Below is a small trained network, with its code and all its weights. Each question gives an input and a class and asks what happens when units are switched off, that is, made to give their printed mean instead of their output.

import numpy as np


def w(rows, s, z=0):
    codes = np.array(rows[::2]) - 128.0
    scale = np.full(codes.shape[1], s)
    scale[-1] = z or s
    return codes * scale


def f(y):
    return np.maximum(y, 0)


def log_softmax(a):
    a = a - a.max(-1, keepdims=True)
    return a - np.log(np.exp(a).sum(-1, keepdims=True))


def net(x, mask):
    res = np.array(x, float).reshape(1, 6) / 4 @ E
    y = f(res @ A[0][:, :-1].T + A[0][:, -1])
    res = res + np.where(mask, y, B[0][:, -1]) @ B[0][:, :-1]
    return log_softmax(res[-1] @ U[:, :-1].T + U[:, -1])


A, B = {}, {}
E = w([
[143,254,82,60,43,81,145],'x0',
[85,154,28,94,230,124,142],'x1',
[71,122,164,91,128,99,87],'x2',
[140,133,102,147,118,147,138],'x3',
[148,144,154,128,152,110,128],'x4',
[208,62,61,116,125,64,9],'x5',
],0.0072)
A[0] = w([
[113,114,63,33,213,112,173,103],'neuron 0',
[153,103,209,124,14,85,150,155],'neuron 1',
[166,163,107,53,82,21,198,58],'neuron 2',
[15,189,210,145,146,209,210,135],'neuron 3',
[64,154,41,86,255,109,131,109],'neuron 4',
[223,67,97,249,169,183,197,227],'neuron 5',
[104,46,151,169,199,147,79,5],'neuron 6',
[117,105,195,188,57,116,110,85],'neuron 7',
[167,181,84,71,49,60,151,56],'neuron 8',
[206,67,108,72,155,65,31,92],'neuron 9',
[92,62,162,200,183,135,119,97],'neuron 10',
[166,86,57,123,113,92,13,45],'neuron 11',
],0.0066,0.0023)
B[0] = w([
[123,97,157,225,62,91,219,202],'neuron 0',
[169,89,91,188,147,27,173,217],'neuron 1',
[100,217,186,146,164,161,26,195],'neuron 2',
[220,90,129,30,158,254,117,253],'neuron 3',
[153,41,216,174,32,46,220,234],'neuron 4',
[75,138,66,88,86,102,35,244],'neuron 5',
[59,241,161,182,101,192,24,217],'neuron 6',
[131,47,154,170,86,53,210,186],'neuron 7',
[97,234,186,193,143,149,46,205],'neuron 8',
[198,113,199,95,212,200,137,247],'neuron 9',
[29,214,157,127,93,67,45,217],'neuron 10',
[183,77,246,102,159,229,168,229],'neuron 11',
],0.0059,0.0064)
U = w([
[222,111,163,29,205,231,149,32],'0',
[5,251,154,194,140,116,43,30],'1',
[137,72,148,248,89,2,246,49],'2',
[121,151,111,119,163,86,128,252],'3',
[124,125,93,57,127,90,109,241],'4',
],0.0067,0.0043)

Each question gives the input, the list of numbers given to net, and the class t.
The units are the neurons (one row each of A and B). Each row of codes is followed by its name. A weight is (code - 128) times the scale printed after its matrix; where a second scale follows, it is the last column's (A, B and U).
mask holds one flag per neuron, in row order. A switched-off neuron (its flag False) gives its mean, the last column of its row in B, instead of its output. The means were averaged over made-up inputs and are rounded, as every weight is.
A unit's drop is (log p(t) with every unit on - log p(t) with that unit switched off) / (log p(t) with every unit on - log p(t) with every unit switched off).
The circuit of an input: a set's keep is (log p(t) with only the set's units on - log p(t) with every unit switched off) / (log p(t) with every unit on - log p(t) with every unit switched off). Starting from all 12 units, units are removed one at a time, each time the one whose removal leaves the highest keep (on an exact tie, the one counted first), for as long as the keep stays at least 0.8.
units of the circuit, in order: the units of the circuit, biggest drop first
most important unit: the unit with the biggest drop
k most important neurons: the k neurons with the biggest drops, biggest first
drop of u: that unit's drop, to one decimal
input [7,5,-2,-7,-8,4], class 1: units of the circuit, in order => [neuron 8]
input [1,-5,5,1,3,2], class 2: units of the circuit, in order => [neuron 1; neuron 7]
input [5,-1,-2,5,0,0], class 1: units of the circuit, in order => [neuron 8; neuron 2]
input [2,-8,-1,-5,-2,3], class 2: 2 most important neurons => [neuron 1; neuron 7]
input [-2,-4,4,4,-6,1], class 2: units of the circuit, in order => [neuron 3; neuron 7]
input [8,-1,0,-2,4,6], class 1: 2 most important neurons => [neuron 8; neuron 2]
input [4,3,-3,-1,-2,8], class 0: units of the circuit, in order => [neuron 11; neuron 9]
input [-8,-5,7,-8,-5,2], class 1: 2 most important neurons => [neuron 6; neuron 10]
input [-7,2,2,6,7,0], class 1: units of the circuit, in order => [neuron 6; neuron 10]
input [6,2,-8,8,5,-8], class 0: 3 most important neurons => [neuron 3; neuron 10; neuron 6]
input [-8,-6,4,7,3,-5], class 1: 2 most important neurons => [neuron 10; neuron 6]
input [4,5,4,4,-7,-2], class 2: 2 most important neurons => [neuron 4; neuron 0]
input [7,5,4,-6,-6,-7], class 0: 2 most important neurons => [neuron 3; neuron 10]
input [7,7,1,0,5,-8], class 0: 2 most important neurons => [neuron 3; neuron 10]
input [7,5,-1,-4,7,4], class 1: 2 most important neurons => [neuron 8; neuron 2]
input [-2,1,2,6,-4,8], class 0: most important unit => neuron 11
input [-7,-1,-4,3,-2,-6], class 1: 2 most important neurons => [neuron 10; neuron 5]
input [-5,3,3,2,-1,2], class 1: 3 most important neurons => [neuron 6; neuron 3; neuron 10]
input [-1,-2,-2,-2,-6,8], class 0: 2 most important neurons => [neuron 11; neuron 9]
input [6,-8,1,-2,-5,4], class 2: most important unit => neuron 1
input [7,5,0,4,-4,-7], class 0: 4 most important neurons => [neuron 3; neuron 10; neuron 6; neuron 5]
input [-8,7,2,8,-7,3], class 1: 3 most important neurons => [neuron 6; neuron 10; neuron 5]
input [3,3,-3,-1,2,7], class 0: 2 most important neurons => [neuron 11; neuron 9]
input [-1,7,1,4,-5,3], class 2: drop of neuron 5 => 0.0
input [5,-1,-2,2,2,-7], class 0: drop of neuron 3 => 1.1
input [6,8,-2,7,1,-3], class 2: drop of neuron 1 => -0.1
input [-8,2,2,6,-6,2], class 1: most important unit => neuron 6
input [-2,7,5,-4,-5,-1], class 2: drop of neuron 4 => 0.4
